Below are the code and all the weights of a small trained network. Each question names an input and a class and asks about switching units off, where a switched-off unit gives its printed mean instead of its output.

import numpy as np


def w(rows, s, z=0):
    codes = np.array(rows[::2]) - 128.0
    scale = np.full(codes.shape[1], s)
    scale[-1] = z or s
    return codes * scale


def norm(h):
    return h / np.sqrt((h * h).mean(-1, keepdims=True) + 1e-5)


def f(y):
    return np.maximum(y, 0)


def log_softmax(a):
    a = a - a.max(-1, keepdims=True)
    return a - np.log(np.exp(a).sum(-1, keepdims=True))


def net(x, mask):
    res = np.array(x, float).reshape(1, 5) / 4 @ E
    u = 0
    for l in range(2):
        y = f(norm(res) @ A[l][:, :-1].T + A[l][:, -1])
        res = res + np.where(mask[u : u + 4], y, B[l][:, -1]) @ B[l][:, :-1]
        u += 4
    return log_softmax(norm(res)[-1] @ U[:, :-1].T + U[:, -1])


A, B = {}, {}
E = w([
[46,60,118,154],'x0',
[29,159,236,108],'x1',
[76,254,181,197],'x2',
[128,126,129,128],'x3',
[128,129,129,130],'x4',
],0.0058)
A[0] = w([
[104,179,96,253,116],'0.n1',
[96,101,116,176,255],'0.n2',
[114,121,165,62,41],'0.n3',
[180,132,140,119,29],'0.n4',
],0.02,0.0026)
B[0] = w([
[159,205,235,2,254],'0.n1',
[28,85,56,121,195],'0.n2',
[111,54,223,105,175],'0.n3',
[167,163,78,57,162],'0.n4',
],0.013,0.0099)
A[1] = w([
[86,93,204,194,50],'1.n1',
[79,201,147,133,11],'1.n2',
[58,179,245,199,1],'1.n3',
[237,139,249,163,193],'1.n4',
],0.018,0.00071)
B[1] = w([
[119,191,225,91,186],'1.n1',
[157,218,88,107,210],'1.n2',
[157,84,6,151,245],'1.n3',
[104,67,160,243,255],'1.n4',
],0.024,0.0079)
U = w([
[189,149,38,77,254],'0',
[147,31,214,190,92],'1',
[86,26,21,109,35],'2',
[40,89,200,66,71],'3',
[249,179,200,186,68],'4',
[138,146,75,244,131],'5',
[132,225,152,42,85],'6',
],0.018,0.0059)

Each question gives the input, the list of numbers given to net, and the class t.
The units are the neurons (one row each of A and B). Each row of codes is followed by its name. A weight is (code - 128) times the scale printed after its matrix; where a second scale follows, it is the last column's (A, B and U).
mask holds one flag per neuron, layer by layer. A switched-off neuron (its flag False) gives its mean, the last column of its row in B, instead of its output. The means were averaged over made-up inputs and are rounded, as every weight is.
A unit's drop is (log p(t) with every unit on - log p(t) with that unit switched off) / (log p(t) with every unit on - log p(t) with every unit switched off).
The circuit of an input: a set's keep is (log p(t) with only the set's units on - log p(t) with every unit switched off) / (log p(t) with every unit on - log p(t) with every unit switched off). Starting from all 8 units, units are removed one at a time, each time the one whose removal leaves the highest keep (on an exact tie, the one counted first), for as long as the keep stays at least 0.8.
units of the circuit, in order: the units of the circuit, biggest drop first
top k neurons: the k neurons with the biggest drops, biggest first
k most important neurons of layer l: the k neurons of layer l with the biggest drops, biggest first
input [0,7,-1,6,7], class 1: top 3 neurons => [0.n3, 0.n2, 1.n1]
input [7,4,2,-6,8], class 0: units of the circuit, in order => [1.n3, 1.n4]
input [1,1,-3,-3,6], class 3: top 3 neurons => [0.n1, 1.n2, 1.n4]
input [0,3,-6,5,-3], class 1: units of the circuit, in order => [0.n2, 1.n4]
input [2,-1,6,-7,-4], class 6: units of the circuit, in order => [0.n1]
input [-4,2,-2,3,-2], class 1: top 2 neurons => [0.n2, 0.n3]
input [-6,2,5,-5,-7], class 5: top 3 neurons => [1.n4, 1.n3, 0.n2]
input [-1,-4,2,2,3], class 4: units of the circuit, in order => [1.n4, 0.n1]
input [8,0,7,-2,3], class 6: top 2 neurons => [0.n1, 0.n2]
input [1,4,6,6,-3], class 0: 2 most important neurons of layer 1 => [1.n3, 1.n2]
input [-8,1,-5,-6,-8], class 1: top 4 neurons => [0.n2, 1.n2, 1.n3, 0.n3]
input [1,8,6,2,-7], class 0: 2 most important neurons of layer 1 => [1.n3, 1.n2]
input [3,-6,-1,0,3], class 2: top 3 neurons => [0.n1, 1.n2, 1.n4]
input [5,1,-4,6,3], class 3: top 2 neurons => [1.n3, 0.n4]
input [-5,4,7,-7,-7], class 5: top 2 neurons => [1.n4, 1.n3]
input [-3,2,2,-5,-4], class 5: top 2 neurons => [1.n4, 0.n2]
input [-4,5,-1,0,-4], class 1: most important neuron of layer 0 => [0.n3]
input [2,-7,1,3,-4], class 6: top 2 neurons => [1.n4, 1.n3]
input [-3,6,4,-8,5], class 5: 2 most important neurons of layer 1 => [1.n4, 1.n3]
input [8,1,-6,5,7], class 3: 2 most important neurons of layer 1 => [1.n3, 1.n4]
input [5,1,7,-4,1], class 0: 2 most important neurons of layer 1 => [1.n3, 1.n1]
input [-7,8,-3,-5,2], class 1: most important neuron of layer 0 => [0.n3]
